Here is a tiny trained network, its code and every weight. The questions are about switching its units off for an input and a class, where a switched-off unit gives its printed mean instead of its output.

import numpy as np


def w(rows, s, z=0):
    codes = np.array(rows[::2]) - 128.0
    scale = np.full(codes.shape[1], s)
    scale[-1] = z or s
    return codes * scale


def norm(h):
    return h / np.sqrt((h * h).mean(-1, keepdims=True) + 1e-5)


def f(y):
    return np.maximum(y, 0)


def log_softmax(a):
    a = a - a.max(-1, keepdims=True)
    return a - np.log(np.exp(a).sum(-1, keepdims=True))


def net(x, mask):
    res = np.array(x, float).reshape(1, 2) / 4 @ E
    u = 0
    for l in range(2):
        y = f(norm(res) @ A[l][:, :-1].T + A[l][:, -1])
        res = res + np.where(mask[u : u + 5], y, B[l][:, -1]) @ B[l][:, :-1]
        u += 5
    return log_softmax(norm(res)[-1] @ U[:, :-1].T + U[:, -1])


A, B = {}, {}
E = w([
[241,182,102],'x0',
[141,2,99],'x1',
],0.0059)
A[0] = w([
[75,247,199,219],'0.n0',
[77,91,119,101],'0.n1',
[222,80,108,3],'0.n2',
[105,71,78,111],'0.n3',
[234,103,63,21],'0.n4',
],0.012,0.004)
B[0] = w([
[8,225,88,254],'0.n0',
[88,137,151,166],'0.n1',
[184,186,152,166],'0.n2',
[124,180,168,173],'0.n3',
[196,121,168,181],'0.n4',
],0.012,0.0095)
A[1] = w([
[28,144,135,164],'1.n0',
[47,160,42,82],'1.n1',
[74,237,131,119],'1.n2',
[117,136,180,253],'1.n3',
[108,253,43,118],'1.n4',
],0.012,0.005)
B[1] = w([
[244,105,104,251],'1.n0',
[197,205,184,206],'1.n1',
[103,62,114,254],'1.n2',
[50,148,95,220],'1.n3',
[69,140,162,244],'1.n4',
],0.011,0.01)
U = w([
[217,130,182,162],'0',
[151,91,95,10],'1',
[41,162,149,191],'2',
[72,4,103,132],'3',
[146,97,94,40],'4',
],0.028,0.013)

Each question gives the input, the list of numbers given to net, and the class t.
The units are the neurons (one row each of A and B). Each row of codes is followed by its name. A weight is (code - 128) times the scale printed after its matrix; where a second scale follows, it is the last column's (A, B and U).
mask holds one flag per neuron, layer by layer. A switched-off neuron (its flag False) gives its mean, the last column of its row in B, instead of its output. The means were averaged over made-up inputs and are rounded, as every weight is.
A unit's drop is (log p(t) with every unit on - log p(t) with that unit switched off) / (log p(t) with every unit on - log p(t) with every unit switched off).
The circuit of an input: a set's keep is (log p(t) with only the set's units on - log p(t) with every unit switched off) / (log p(t) with every unit on - log p(t) with every unit switched off). Starting from all 10 units, units are removed one at a time, each time the one whose removal leaves the highest keep (on an exact tie, the one counted first), for as long as the keep stays at least 0.8.
circuit, biggest first: the units of the circuit, biggest drop first
k most important neurons: the k neurons with the biggest drops, biggest first
k most important neurons of layer l: the k neurons of layer l with the biggest drops, biggest first
drop of u: that unit's drop, to one decimal
input [7,-1], class 0: 2 most important neurons of layer 1	1.n3; 1.n2
input [-6,8], class 3: circuit, biggest first	0.n0
input [-2,4], class 3: 3 most important neurons	1.n1; 0.n0; 0.n4
input [-3,3], class 3: 3 most important neurons	0.n0; 1.n1; 0.n3
input [-1,1], class 3: circuit, biggest first	0.n0; 1.n1
input [1,7], class 0: 2 most important neurons	0.n0; 1.n4
input [-5,6], class 3: 2 most important neurons	1.n1; 0.n0
input [-7,7], class 3: 2 most important neurons	0.n0; 1.n1
input [-8,1], class 3: 2 most important neurons of layer 0	0.n0; 0.n1
input [1,3], class 0: 2 most important neurons of layer 0	0.n0; 0.n4
input [1,4], class 0: drop of 1.n4	0.1
input [-8,6], class 3: drop of 0.n0	2.0
input [-4,7], class 3: drop of 1.n1	2.3
input [6,1], class 0: circuit, biggest first	0.n0
